Below are the code and all the weights of a small trained network. Each question names an input and a target symbol and asks about switching units off, where a switched-off unit gives its printed mean instead of its output.

import numpy as np


def w(rows, s, z=0):
    codes = np.array(rows[::2]) - 128.0
    scale = np.full(codes.shape[1], s)
    scale[-1] = z or s
    return codes * scale


def f(y):
    return np.maximum(y, 0)


def softmax(a):
    e = np.exp(a - a.max(-1, keepdims=True))
    return e / e.sum(-1, keepdims=True)


def log_softmax(a):
    a = a - a.max(-1, keepdims=True)
    return a - np.log(np.exp(a).sum(-1, keepdims=True))


def net(x, mask):
    ids = ['αγδεζηλμξστφψ'.index(c) for c in x.split()]
    T = len(ids)
    res = E[ids] + P[:T]
    u = 0
    for l in range(2):
        r = res
        for j in range(2):
            rows = slice(2 * j, 2 * j + 2)
            q, k, v = (r @ M[l][rows].T for M in (Q, K, V))
            z = softmax(np.where(np.tri(T) > 0, q @ k.T / 2**0.5, -1e9)) @ v
            o = O[l][rows]
            res = res + np.where(mask[u + j], z, o[:, -1]) @ o[:, :-1]
        u += 2
        y = f(res @ A[l][:, :-1].T + A[l][:, -1])
        res = res + np.where(mask[u : u + 12], y, B[l][:, -1]) @ B[l][:, :-1]
        u += 12
    return log_softmax(res[-1] @ U[:, :-1].T + U[:, -1])


Q, K, V, O, A, B = {}, {}, {}, {}, {}, {}
E = w([
[133,124,114],'α',
[125,154,80],'γ',
[141,119,135],'δ',
[135,124,112],'ε',
[172,119,178],'ζ',
[163,142,136],'η',
[35,159,251],'λ',
[166,138,144],'μ',
[147,137,134],'ξ',
[136,123,113],'σ',
[123,145,171],'τ',
[136,132,123],'φ',
[142,155,107],'ψ',
],0.018)
P = w([
[121,113,117],'0',
[155,208,140],'1',
[201,153,137],'2',
[45,74,107],'3',
[151,57,103],'4',
[162,255,157],'5',
[220,120,115],'6',
[8,46,119],'7',
[169,64,111],'8',
[126,191,170],'9',
],0.015)
Q[0] = w([
[168,101,163],'L0H1',
[130,69,211],'L0H1',
[248,206,100],'L0H2',
[169,15,48],'L0H2',
],0.013)
K[0] = w([
[182,57,205],'L0H1',
[92,125,203],'L0H1',
[136,8,84],'L0H2',
[249,157,78],'L0H2',
],0.014)
V[0] = w([
[165,44,93],'L0H1',
[132,93,199],'L0H1',
[172,112,253],'L0H2',
[165,171,84],'L0H2',
],0.013)
O[0] = w([
[185,66,45,38],'L0H1',
[17,204,32,159],'L0H1',
[82,252,1,253],'L0H2',
[241,122,194,179],'L0H2',
],0.0069,0.0024)
A[0] = w([
[82,158,91,2],'L0N1',
[158,102,91,133],'L0N2',
[51,204,217,159],'L0N3',
[91,76,166,77],'L0N4',
[133,176,255,249],'L0N5',
[143,216,166,79],'L0N6',
[134,229,50,146],'L0N7',
[174,159,180,155],'L0N8',
[165,173,110,163],'L0N9',
[179,40,147,137],'L0N10',
[148,36,35,102],'L0N11',
[125,23,70,146],'L0N12',
],0.0079,0.0067)
B[0] = w([
[138,229,235,151],'L0N1',
[67,117,100,154],'L0N2',
[65,107,97,222],'L0N3',
[138,112,166,134],'L0N4',
[196,2,43,254],'L0N5',
[57,68,180,173],'L0N6',
[90,127,69,233],'L0N7',
[183,145,95,189],'L0N8',
[160,208,60,190],'L0N9',
[89,144,214,183],'L0N10',
[20,84,228,157],'L0N11',
[44,40,145,161],'L0N12',
],0.0054,0.0088)
Q[1] = w([
[22,172,171],'L1H1',
[141,47,123],'L1H1',
[39,183,209],'L1H2',
[136,255,233],'L1H2',
],0.0065)
K[1] = w([
[161,229,148],'L1H1',
[156,37,18],'L1H1',
[212,156,129],'L1H2',
[253,38,17],'L1H2',
],0.0051)
V[1] = w([
[169,206,95],'L1H1',
[215,191,195],'L1H1',
[2,122,129],'L1H2',
[146,132,10],'L1H2',
],0.0083)
O[1] = w([
[104,34,75,119],'L1H1',
[72,33,3,49],'L1H1',
[63,224,122,254],'L1H2',
[66,33,140,187],'L1H2',
],0.0057,0.0086)
A[1] = w([
[128,206,98,2],'L1N1',
[123,120,227,180],'L1N2',
[51,129,56,102],'L1N3',
[130,152,144,160],'L1N4',
[91,87,199,147],'L1N5',
[132,202,247,107],'L1N6',
[192,72,92,249],'L1N7',
[188,17,186,18],'L1N8',
[180,139,242,54],'L1N9',
[143,89,16,132],'L1N10',
[255,38,115,115],'L1N11',
[65,97,82,191],'L1N12',
],0.0082,0.0069)
B[1] = w([
[130,56,193,185],'L1N1',
[202,148,98,183],'L1N2',
[210,146,151,224],'L1N3',
[128,112,92,164],'L1N4',
[188,147,136,171],'L1N5',
[142,60,67,208],'L1N6',
[63,39,131,254],'L1N7',
[83,254,209,198],'L1N8',
[206,182,114,158],'L1N9',
[116,123,40,186],'L1N10',
[73,127,154,250],'L1N11',
[217,160,112,217],'L1N12',
],0.0078,0.0093)
U = w([
[104,60,46,115],'α',
[210,85,146,129],'γ',
[95,71,107,125],'δ',
[168,176,8,97],'ε',
[98,130,141,3],'ζ',
[199,98,138,104],'η',
[205,94,143,138],'λ',
[46,53,217,216],'μ',
[96,186,114,250],'ξ',
[64,55,78,97],'σ',
[135,78,136,108],'τ',
[162,129,254,38],'φ',
[134,116,110,168],'ψ',
],0.0071,0.0044)

Each question gives the input, a string of symbols that net reads in full, and the target symbol t.
The units are the heads (2 rows each of Q, K, V and O) and the neurons (one row each of A and B). Each row of codes is followed by its name. A weight is (code - 128) times the scale printed after its matrix; where a second scale follows, it is the last column's (O, A, B and U).
mask holds one flag per unit, layer by layer, with each layer's heads first. A switched-off unit (its flag False) gives its mean, the last column of its rows in O or B, instead of its output. The means were averaged over made-up inputs and are rounded, as every weight is.
A unit's drop is (log p(t) with every unit on - log p(t) with that unit switched off) / (log p(t) with every unit on - log p(t) with every unit switched off).
The circuit of an input: a set's keep is (log p(t) with only the set's units on - log p(t) with every unit switched off) / (log p(t) with every unit on - log p(t) with every unit switched off). Starting from the 12 units with the biggest drops (on a tie, the unit counted first), units are removed one at a time, each time the one whose removal leaves the highest keep (on an exact tie, the one counted first), for as long as the keep stays at least 0.8.
units of the circuit, in order: the units of the circuit, biggest drop first
unit that matters most: the unit with the biggest drop
top k neurons: the k neurons with the biggest drops, biggest first
top k neurons in layer l: the k neurons of layer l with the biggest drops, biggest first
which heads matter: for each layer, one digit per head in row order, 1 if its drop is at least 0.15 and else 0, layers parted by /
input μ τ μ ψ ε α, target μ: units of the circuit, in order -> [L0H2 L1N12 L1N3]
input λ ψ ζ, target ξ: units of the circuit, in order -> [L0H2 L0H1]
input γ μ ζ η α ε σ η λ, target ξ: units of the circuit, in order -> [L0H2]
input σ γ λ μ η, target ξ: units of the circuit, in order -> [L1H2 L0H1]
input δ ε ζ ψ ψ ζ ξ ε, target ε: which heads matter -> 01 / 00
input ε ξ ζ ξ λ φ η, target ξ: units of the circuit, in order -> [L1H2 L0H1 L0H2]
input ψ ψ ζ μ α, target ε: top 2 neurons -> [L0N5 L1N12]
input λ φ η ξ, target ξ: units of the circuit, in order -> [L1H2 L0H1]
input γ δ φ, target φ: which heads matter -> 11 / 01
input τ μ ε ζ γ δ ζ, target φ: units of the circuit, in order -> [L0H2 L1N8]
input ξ α τ ζ γ δ, target ε: units of the circuit, in order -> [L0H2 L0N7 L1N7 L1N11]
input τ ε μ τ λ ψ μ ε α, target ξ: units of the circuit, in order -> [L1H2 L0H2 L0H1]
input ζ ζ ξ α γ ε λ ε τ, target ξ: units of the circuit, in order -> [L0H1 L0H2 L1N7]
input μ ψ ψ ξ, target μ: which heads matter -> 11 / 11
input γ γ γ, target φ: units of the circuit, in order -> [L0H2 L1N8 L0H1]
input μ μ γ η σ σ σ ψ ψ η, target μ: top 3 neurons in layer 0 -> [L0N5 L0N3 L0N6]
input λ μ σ ξ μ α ψ, target ξ: units of the circuit, in order -> [L1H2 L0H2 L0H1]
input ψ ψ φ, target μ: top 4 neurons -> [L1N11 L1N7 L1N8 L0N5]
input ε μ ψ φ φ σ γ ζ ψ, target φ: top 2 neurons -> [L1N8 L0N10]
input γ ψ ψ λ ζ γ ξ, target ξ: units of the circuit, in order -> [L1H2 L0H2]
input σ ξ σ φ ξ γ ψ γ μ δ, target φ: unit that matters most -> L0H2
input ε λ ψ η ζ ζ ψ σ, target ξ: which heads matter -> 01 / 10
input μ ψ ξ, target α: top neuron -> [L1N10]
input τ α μ μ φ ζ λ α, target ξ: which heads matter -> 11 / 10
input μ γ ψ μ, target φ: which heads matter -> 01 / 00
input ζ ζ ζ, target ε: which heads matter -> 11 / 00
input μ α τ, target α: top neuron in layer 0 -> [L0N5]
input ψ σ φ, target μ: top 2 neurons -> [L1N11 L1N7]
input ξ μ η ψ ε ζ ψ λ, target ξ: top 2 neurons -> [L0N1 L0N5]
